Look-ups in named tables: a row name and a column name give one cell, copied from the table.

Table Ran
          Rak  Zirok
Nagofa    4.3   -4.0
Pezusa   -9.0   -1.3
Zube      6.2   -1.6
Levugep  -7.5    0.8

Levugep, Zirok => 0.8
Zube, Rak => 6.2
Nagofa, Zirok => -4.0
Nagofa, Rak => 4.3
Pezusa, Rak => -9.0
Pezusa, Zirok => -1.3
Levugep, Rak => -7.5
Zube, Zirok => -1.6
Row with the largest Zirok: Levugep

Fegu =
cols = Pil, Dor
Topo: [254, 254]
Gav: [222, 222]
Bivure: [51, 54]
Felizo: [60, 62]
Tugoke: [244, 243]
Kogukop: [252, 251]
Ris: [220, 220]

Topo, Dor => 254
Tugoke, Pil => 244
Felizo, Dor => 62
Topo, Pil => 254
Felizo, Pil => 60
Kogukop, Dor => 251
Tugoke, Dor => 243
Bivure, Pil => 51
Kogukop, Pil => 252
Gav, Dor => 222
Gav, Pil => 222
Ris, Pil => 220
Bivure, Dor => 54
Ris, Dor => 220

Pesaluz =
           Rin    Fofa  Levivil   Fige    Nuki
Resa     26.93  -70.86     7.61  26.93   49.08
Pir       9.59  -44.51    14.42   9.59  -12.63
Pamu      5.47  -26.09   -20.44   5.47   56.70
Nal      14.92  -31.59     5.33  14.92   28.35
Gebeziv  17.51   33.45    -1.95  17.51   66.59
Vuz       2.15  -54.23    28.49   2.15  -27.57
Tefetol  30.30  -18.65     5.12  30.30   84.06
Meker     7.03   -1.56    26.77   7.03  -27.57
Lod       0.88   76.40   -13.93   0.88   46.96
Bibilom   0.88   22.48   -22.26   0.88  -15.14
Mozig    21.31  -70.86    -0.22  21.31   46.12
Dos       3.92   71.41   -22.26   3.92   77.75

What is the Rin of Lod in Pesaluz? 0.88
What is the Rin of Mozig in Pesaluz? 21.31
What is the Fofa of Lod in Pesaluz? 76.40
What is the Rin of Tefetol in Pesaluz? 30.30
What is the Nuki of Pir in Pesaluz? -12.63
What is the Levivil of Vuz in Pesaluz? 28.49
What is the Rin of Gebeziv in Pesaluz? 17.51
What is the Nuki of Dos in Pesaluz? 77.75
What is the Fofa of Dos in Pesaluz? 71.41
What is the Nuki of Bibilom in Pesaluz? -15.14
What is the Rin of Bibilom in Pesaluz? 0.88
What is the Levivil of Mozig in Pesaluz? -0.22
What is the Rin of Pir in Pesaluz? 9.59
What is the Nuki of Resa in Pesaluz? 49.08
What is the Fige of Gebeziv in Pesaluz? 17.51
What is the Levivil of Lod in Pesaluz? -13.93

Table Zug
         Gidato  Fegibuz    Kog  Tugoke    Nus
Feti      66979    69849  60105   67297  68145
Kogiri    66089    86559  59914   70826  52550
Sevobe    60339    63109  63422   61351  55286
Tapomo    56251    67657  62519   60326  36378
Gif       70684    74622  45710   73234  54829
Led       67807    68676  47146   69936  51466
Vozinim   64016    59789  65659   62187  73974
Guse      64090    86268  69568   67810  61041
Gefes     54683    50632  83978   51316  77172
Gid       64225    42773  40981   62921  48274
Nilufu    70491    49764  55498   65335  87731
Muda      60521    75315  64396   64183  48535
Vosatel   64737    78212  75760   65073  78914
Puzodu    53681    13156  56317   47054  57527

What is the Tugoke of Guse in Zug?
67810
What is the Gidato of Feti in Zug?
66979
What is the Nus of Puzodu in Zug?
57527
What is the Kog of Gid in Zug?
40981
What is the Gidato of Gefes in Zug?
54683
What is the Nus of Vosatel in Zug?
78914
What is the Nus of Vozinim in Zug?
73974
Row with the largest Gidato: Gif

Table Nov
	Goko	Sekelof
Mazovam	147	139
Netu	61	181
Vosa	91	123
Niza	176	189
Seke	146	126
Zul	163	75
Kaseva	223	64
Tiper	60	122
Tis	139	50
Der	125	141
Bafa	142	107

What is the Sekelof of Bafa in Nov?
107
What is the Sekelof of Tis in Nov?
50
What is the Sekelof of Tiper in Nov?
122
What is the Sekelof of Zul in Nov?
75
What is the Goko of Tis in Nov?
139
What is the Goko of Tiper in Nov?
60
What is the Sekelof of Der in Nov?
141
What is the Goko of Netu in Nov?
61

Kon.csv
,Rimuve,Penune,Val,Kuzizo,Runonem,Tapide,Ranubo
Sosom,-5186,22359,19360,18527,-2873,-21004,6383
Bas,-32983,-56241,56493,43944,-17222,-17701,483
Torade,-2897,20783,44365,36112,-16184,-1826,16648
Feso,11943,6117,44557,42778,-2511,15338,-2141
Kiv,12969,-3755,51647,7005,-1682,-5060,18682
Debez,-19867,-13899,6764,87357,10113,-29103,43354
Sel,22689,11494,20976,7387,3154,-35599,-15644
Bem,1464,-21647,27195,23064,-2423,-22455,1719
Vur,-6928,16615,30095,14080,-41884,19290,-2458
Fogebir,-4485,763,20757,23874,-16090,10686,25503

Rimuve of Torade is -2897
Runonem of Kiv is -1682
Kuzizo of Sosom is 18527
Rimuve of Feso is 11943
Tapide of Feso is 15338
Tapide of Debez is -29103
Ranubo of Sel is -15644
Val of Fogebir is 20757
Penune of Sel is 11494
Penune of Sosom is 22359
Runonem of Bem is -2423
Kuzizo of Vur is 14080
Penune of Kiv is -3755
Rimuve of Bas is -32983
Rimuve of Sel is 22689
Tapide of Sosom is -21004
Val of Debez is 6764
Ranubo of Kiv is 18682
Runonem of Vur is -41884

Table Des
         Fulutem   Pov  Bisob  Nukam  Mibemuz   Fuf  Kifo
Zuveki       278    96   -146    609     -125   129  -135
Kuvidif      354   149   -135    729     -110   184  -114
Genevo       283    97   -149    620     -126   131  -136
Poniz        343   143   -130    709     -106   178  -111
Lagak         78  -358   -978    876     -927  -284  -953
Zozokon       78  -357   -977    875     -926  -283  -951
Kas           88  -349   -972    886     -921  -275  -946
Gen           82  -351   -971    876     -921  -278  -946
Kap          357   149   -138    740     -112   185  -116

What is the Bisob of Gen in Des? -971
What is the Fuf of Kas in Des? -275
What is the Kifo of Lagak in Des? -953
What is the Mibemuz of Gen in Des? -921
What is the Nukam of Kap in Des? 740
What is the Mibemuz of Kap in Des? -112
What is the Fuf of Poniz in Des? 178
What is the Bisob of Kap in Des? -138
What is the Bisob of Kuvidif in Des? -135
What is the Pov of Gen in Des? -351
What is the Nukam of Zuveki in Des? 609
What is the Mibemuz of Lagak in Des? -927
What is the Fulutem of Genevo in Des? 283
What is the Bisob of Genevo in Des? -149
What is the Mibemuz of Zozokon in Des? -926
What is the Pov of Genevo in Des? 97
What is the Pov of Zozokon in Des? -357
What is the Fuf of Gen in Des? -278
Which row has the largest Kifo? Poniz

Table Satis
	Pur	Dolimu
Nog	76	225
Bese	136	226
Muk	207	132
Tor	186	94
Botab	0	93
Gulit	48	210
Retu	129	36
Beripot	203	207
Rega	79	13
Guk	31	167
Gusama	170	57

Guk, Dolimu => 167
Muk, Pur => 207
Rega, Pur => 79
Retu, Dolimu => 36
Retu, Pur => 129
Gusama, Pur => 170
Botab, Dolimu => 93
Row with the largest Dolimu: Bese

Zef =
fields: Rakopil, Zegafo, Gomegam, Gomabel, Maz, Zafof, Zatire
Rabi: [84, 140, 193, 249, 142, 235, 211]
Kisati: [238, 113, 132, 204, 18, 168, 149]
Tosufo: [186, 202, 196, 207, 837, 195, 280]

What is the Gomabel of Rabi in Zef?
249
What is the Rakopil of Rabi in Zef?
84
What is the Zegafo of Tosufo in Zef?
202
What is the Zatire of Rabi in Zef?
211
What is the Zegafo of Rabi in Zef?
140
What is the Maz of Kisati in Zef?
18
What is the Maz of Rabi in Zef?
142
What is the Zatire of Kisati in Zef?
149
What is the Gomabel of Tosufo in Zef?
207

Table Gineku
         Legakal  Kolu  Zek  Seso  Dide  Bito  Temez
Kos          326   146  144   160   362   411    154
Vinabuv      341   132  127   127   355   393    126
Kotu         701   910  917   929   653   652    908

Kotu, Temez => 908
Kotu, Zek => 917
Vinabuv, Kolu => 132
Kotu, Legakal => 701
Kos, Bito => 411
Vinabuv, Zek => 127
Kos, Kolu => 146
Kotu, Bito => 652
Kos, Temez => 154
Vinabuv, Seso => 127
Vinabuv, Temez => 126
Kos, Legakal => 326

